Here is a tiny trained network, its code and every weight. The questions are about switching its units off for an input and a target symbol, where a switched-off unit gives its printed mean instead of its output.

import numpy as np


def w(rows, s, z=0):
    codes = np.array(rows[::2]) - 128.0
    scale = np.full(codes.shape[1], s)
    scale[-1] = z or s
    return codes * scale


def norm(h):
    return h / np.sqrt((h * h).mean(-1, keepdims=True) + 1e-5)


def f(y):
    return y / 2 * (1 + np.tanh(0.7978845608 * (y + 0.044715 * y**3)))


def softmax(a):
    e = np.exp(a - a.max(-1, keepdims=True))
    return e / e.sum(-1, keepdims=True)


def log_softmax(a):
    a = a - a.max(-1, keepdims=True)
    return a - np.log(np.exp(a).sum(-1, keepdims=True))


def net(x, mask):
    ids = ['ΓΞΦΩβδεμπτ'.index(c) for c in x.split()]
    T = len(ids)
    res = E[ids] + P[:T]
    q, k, v = (norm(res) @ M[0].T for M in (Q, K, V))
    z = softmax(np.where(np.tri(T) > 0, q @ k.T / 3**0.5, -1e9)) @ v
    res = res + np.where(mask[0], z, O[0][:, -1]) @ O[0][:, :-1]
    y = f(norm(res) @ A[0][:, :-1].T + A[0][:, -1])
    res = res + np.where(mask[1:9], y, B[0][:, -1]) @ B[0][:, :-1]
    return log_softmax(norm(res)[-1] @ U[:, :-1].T + U[:, -1])


Q, K, V, O, A, B = {}, {}, {}, {}, {}, {}
E = w([
[205,44,2],'Γ',
[136,119,130],'Ξ',
[120,112,148],'Φ',
[133,119,109],'Ω',
[145,102,127],'β',
[85,136,122],'δ',
[113,131,134],'ε',
[102,80,150],'μ',
[101,133,145],'π',
[48,110,129],'τ',
],0.0073)
P = w([
[185,108,94],'0',
[186,119,103],'1',
[3,206,123],'2',
[145,148,208],'3',
[207,113,117],'4',
[21,209,75],'5',
],0.0052)
Q[0] = w([
[202,80,67],'head 1',
[158,94,252],'head 1',
[115,121,254],'head 1',
],0.0074)
K[0] = w([
[155,253,102],'head 1',
[152,87,67],'head 1',
[128,74,86],'head 1',
],0.012)
V[0] = w([
[52,23,168],'head 1',
[22,26,109],'head 1',
[74,254,95],'head 1',
],0.0034)
O[0] = w([
[130,55,129,168],'head 1',
[44,2,84,196],'head 1',
[24,189,97,2],'head 1',
],0.0041,0.0016)
A[0] = w([
[181,133,26,120],'neuron 1',
[109,182,171,61],'neuron 2',
[94,245,54,110],'neuron 3',
[187,184,9,37],'neuron 4',
[152,137,115,4],'neuron 5',
[203,177,223,146],'neuron 6',
[176,77,52,98],'neuron 7',
[29,253,198,107],'neuron 8',
],0.0058,0.0033)
B[0] = w([
[64,189,91,201],'neuron 1',
[158,164,67,78],'neuron 2',
[166,61,215,172],'neuron 3',
[94,125,23,133],'neuron 4',
[166,137,45,46],'neuron 5',
[37,122,190,237],'neuron 6',
[124,216,151,201],'neuron 7',
[247,165,3,252],'neuron 8',
],0.0043,0.0016)
U = w([
[184,92,88,156],'Γ',
[191,191,146,201],'Ξ',
[187,85,160,79],'Φ',
[139,193,94,219],'Ω',
[215,107,128,115],'β',
[2,154,90,94],'δ',
[82,219,145,86],'ε',
[178,25,133,4],'μ',
[108,173,176,131],'π',
[86,42,104,170],'τ',
],0.016,0.0044)

Each question gives the input, a string of symbols that net reads in full, and the target symbol t.
The units are the heads (3 rows each of Q, K, V and O) and the neurons (one row each of A and B). Each row of codes is followed by its name. A weight is (code - 128) times the scale printed after its matrix; where a second scale follows, it is the last column's (O, A, B and U).
mask holds one flag per unit, heads first, then neurons. A switched-off unit (its flag False) gives its mean, the last column of its rows in O or B, instead of its output. The means were averaged over made-up inputs and are rounded, as every weight is.
A unit's drop is (log p(t) with every unit on - log p(t) with that unit switched off) / (log p(t) with every unit on - log p(t) with every unit switched off).
The circuit of an input: a set's keep is (log p(t) with only the set's units on - log p(t) with every unit switched off) / (log p(t) with every unit on - log p(t) with every unit switched off). Starting from all 9 units, units are removed one at a time, each time the one whose removal leaves the highest keep (on an exact tie, the one counted first), for as long as the keep stays at least 0.8.
units of the circuit, in order: the units of the circuit, biggest drop first
unit that matters most: the unit with the biggest drop
k most important neurons: the k neurons with the biggest drops, biggest first
drop of u: that unit's drop, to one decimal
input Γ π Φ, target Ω: most important neuron : (neuron 8)
input Γ β τ τ Ξ, target Ξ: 3 most important neurons : (neuron 7; neuron 3; neuron 1)
input Ξ μ β, target τ: units of the circuit, in order : (head 1; neuron 1; neuron 7)
input μ μ Ξ, target τ: 2 most important neurons : (neuron 1; neuron 7)
input Ξ Ξ Γ τ, target Ξ: units of the circuit, in order : (head 1; neuron 8; neuron 1)
input Ω μ Ξ ε π, target π: units of the circuit, in order : (neuron 6; head 1)
input Γ μ μ Ξ Ω, target Ω: units of the circuit, in order : (neuron 1; neuron 7; neuron 3)
input τ Ξ Γ δ, target τ: units of the circuit, in order : (head 1; neuron 7)
input τ β Φ Ξ ε, target ε: 2 most important neurons : (neuron 6; neuron 8)
input ε ε π Ω ε, target π: 2 most important neurons : (neuron 6; neuron 8)
input τ δ β τ, target τ: units of the circuit, in order : (head 1; neuron 7)
input τ Φ Φ δ, target τ: 2 most important neurons : (neuron 7; neuron 3)
input ε μ μ, target τ: 3 most important neurons : (neuron 1; neuron 7; neuron 6)
input π Ω ε, target Ω: unit that matters most : neuron 8
input Ξ ε Γ δ, target Ξ: drop of neuron 1 : 0.1
input π π τ μ δ π, target Ω: drop of neuron 6 : 0.4
input τ τ τ Φ, target τ: drop of neuron 6 : 0.0
